Below are the code and all the weights of a small trained network. Each question names an input and a class and asks about switching units off, where a switched-off unit gives its printed mean instead of its output.

import numpy as np


def w(rows, s, z=0):
    codes = np.array(rows[::2]) - 128.0
    scale = np.full(codes.shape[1], s)
    scale[-1] = z or s
    return codes * scale


def norm(h):
    return h / np.sqrt((h * h).mean(-1, keepdims=True) + 1e-5)


def f(y):
    return np.maximum(y, 0)


def log_softmax(a):
    a = a - a.max(-1, keepdims=True)
    return a - np.log(np.exp(a).sum(-1, keepdims=True))


def net(x, mask):
    res = np.array(x, float).reshape(1, 8) / 4 @ E
    u = 0
    for l in range(3):
        y = f(norm(res) @ A[l][:, :-1].T + A[l][:, -1])
        res = res + np.where(mask[u : u + 5], y, B[l][:, -1]) @ B[l][:, :-1]
        u += 5
    return log_softmax(norm(res)[-1] @ U[:, :-1].T + U[:, -1])


A, B = {}, {}
E = w([
[121,129,123,111,117,120,121,120,137,135,123],'x0',
[131,127,123,131,134,129,137,129,121,124,126],'x1',
[254,129,130,153,125,105,151,66,195,140,97],'x2',
[90,93,93,207,104,145,120,129,193,88,99],'x3',
[125,125,130,128,141,131,127,120,125,122,122],'x4',
[158,183,186,165,69,159,149,115,96,144,26],'x5',
[135,135,137,129,129,120,113,144,125,115,128],'x6',
[127,128,132,141,115,119,132,135,131,145,141],'x7',
],0.012)
A[0] = w([
[253,102,77,122,224,83,134,137,205,166,150,38],'L0N0',
[17,151,137,122,57,170,151,167,68,78,106,46],'L0N1',
[162,144,143,85,159,88,109,101,54,174,151,193],'L0N2',
[70,133,80,86,133,176,81,183,15,190,136,124],'L0N3',
[222,42,46,134,189,59,104,103,222,107,199,2],'L0N4',
],0.0051,0.0054)
B[0] = w([
[66,144,234,93,70,154,142,40,147,77,197,217],'L0N0',
[148,99,170,87,85,152,148,84,61,114,196,219],'L0N1',
[117,130,152,82,124,196,165,175,103,205,170,251],'L0N2',
[128,148,88,159,161,155,78,102,128,152,99,254],'L0N3',
[37,254,118,173,67,152,133,51,125,85,145,235],'L0N4',
],0.0096,0.0047)
A[1] = w([
[40,53,99,191,72,127,108,163,125,69,79,69],'L1N0',
[130,136,39,208,119,76,131,134,214,59,96,250],'L1N1',
[135,99,120,164,94,148,142,122,138,116,43,222],'L1N2',
[27,88,59,88,186,131,119,189,148,105,218,238],'L1N3',
[254,91,123,118,135,130,136,128,179,143,87,142],'L1N4',
],0.0084,0.0011)
B[1] = w([
[135,107,226,116,41,136,229,119,133,40,145,207],'L1N0',
[48,52,119,244,134,146,27,86,80,168,83,188],'L1N1',
[112,117,122,77,139,140,64,237,160,99,216,186],'L1N2',
[211,98,83,186,180,78,101,158,197,183,89,255],'L1N3',
[139,91,53,159,181,65,172,151,140,175,104,170],'L1N4',
],0.011,0.0095)
A[2] = w([
[79,9,134,170,69,112,145,162,113,81,6,226],'L2N0',
[157,194,138,134,131,128,156,132,28,227,56,49],'L2N1',
[254,173,117,112,130,86,227,123,178,150,56,3],'L2N2',
[175,90,139,223,118,89,129,95,231,112,80,142],'L2N3',
[197,213,74,77,196,81,127,97,169,157,200,156],'L2N4',
],0.0078,0.0023)
B[2] = w([
[176,212,118,39,123,85,190,123,166,156,167,250],'L2N0',
[80,125,66,142,114,121,73,117,147,94,58,216],'L2N1',
[190,68,124,214,227,153,73,136,154,134,236,194],'L2N2',
[119,102,88,58,185,81,156,170,62,114,21,255],'L2N3',
[219,139,231,131,114,174,139,118,114,109,244,224],'L2N4',
],0.011,0.008)
U = w([
[210,99,128,159,205,167,48,168,120,196,167,125],'0',
[137,167,206,70,49,171,196,98,129,75,218,254],'1',
[144,64,86,111,144,23,171,224,168,108,40,124],'2',
[11,115,102,196,112,97,111,8,163,69,100,67],'3',
[48,183,120,92,85,210,58,180,50,158,36,78],'4',
],0.015,0.0046)

Each question gives the input, the list of numbers given to net, and the class t.
The units are the neurons (one row each of A and B). Each row of codes is followed by its name. A weight is (code - 128) times the scale printed after its matrix; where a second scale follows, it is the last column's (A, B and U).
mask holds one flag per neuron, layer by layer. A switched-off neuron (its flag False) gives its mean, the last column of its row in B, instead of its output. The means were averaged over made-up inputs and are rounded, as every weight is.
A unit's drop is (log p(t) with every unit on - log p(t) with that unit switched off) / (log p(t) with every unit on - log p(t) with every unit switched off).
The circuit of an input: a set's keep is (log p(t) with only the set's units on - log p(t) with every unit switched off) / (log p(t) with every unit on - log p(t) with every unit switched off). Starting from the 12 units with the biggest drops (on a tie, the unit counted first), units are removed one at a time, each time the one whose removal leaves the highest keep (on an exact tie, the one counted first), for as long as the keep stays at least 0.8.
circuit, biggest first: the units of the circuit, biggest drop first
k most important neurons: the k neurons with the biggest drops, biggest first
k most important neurons of layer l: the k neurons of layer l with the biggest drops, biggest first
drop when u is switched off: that unit's drop, to one decimal
input [6,6,3,1,8,-5,-7,7], class 3: circuit, biggest first -> [L0N4]
input [5,-3,-1,7,8,-7,-8,-4], class 2: circuit, biggest first -> [L1N3; L2N3]
input [-4,-4,-5,2,6,-6,0,-3], class 2: circuit, biggest first -> [L1N3; L2N3]
input [-7,-5,4,4,0,0,8,-7], class 3: circuit, biggest first -> [L1N3; L1N1]
input [-5,4,-8,4,0,0,-8,-5], class 2: 2 most important neurons -> [L1N3; L0N4]
input [5,-1,2,-8,-8,-8,4,-2], class 1: 3 most important neurons -> [L2N4; L0N0; L0N4]
input [6,-2,3,1,5,6,6,-2], class 2: 2 most important neurons of layer 0 -> [L0N2; L0N1]
input [-3,6,-1,6,-8,1,6,-1], class 1: 2 most important neurons of layer 1 -> [L1N0; L1N3]
input [-6,-8,2,7,0,-7,1,8], class 3: 2 most important neurons -> [L0N4; L1N1]
input [2,2,1,-7,-6,7,5,-2], class 0: 2 most important neurons of layer 1 -> [L1N1; L1N4]
input [-4,-3,0,4,0,-1,4,7], class 2: 2 most important neurons -> [L2N3; L2N0]
input [7,-3,2,4,-1,-2,8,-5], class 3: 2 most important neurons -> [L0N4; L1N1]
input [-8,4,-2,8,-2,1,-2,-1], class 1: 2 most important neurons -> [L1N0; L2N0]
input [-3,-2,6,-5,7,-2,0,-1], class 1: most important neuron -> [L0N0]
input [-7,8,-3,1,6,-3,7,6], class 2: 2 most important neurons -> [L2N3; L0N2]
input [-1,-5,-1,-7,-5,8,-1,5], class 4: 2 most important neurons -> [L1N3; L2N1]
input [2,7,5,7,-7,-5,4,2], class 3: drop when L0N4 is switched off -> 0.1
input [3,1,-7,5,-1,-2,-6,4], class 2: drop when L1N3 is switched off -> 4.7
input [6,2,2,3,5,-5,-5,7], class 3: drop when L0N4 is switched off -> 1.5
input [7,1,-4,-8,1,2,0,6], class 4: circuit, biggest first -> [L2N1]
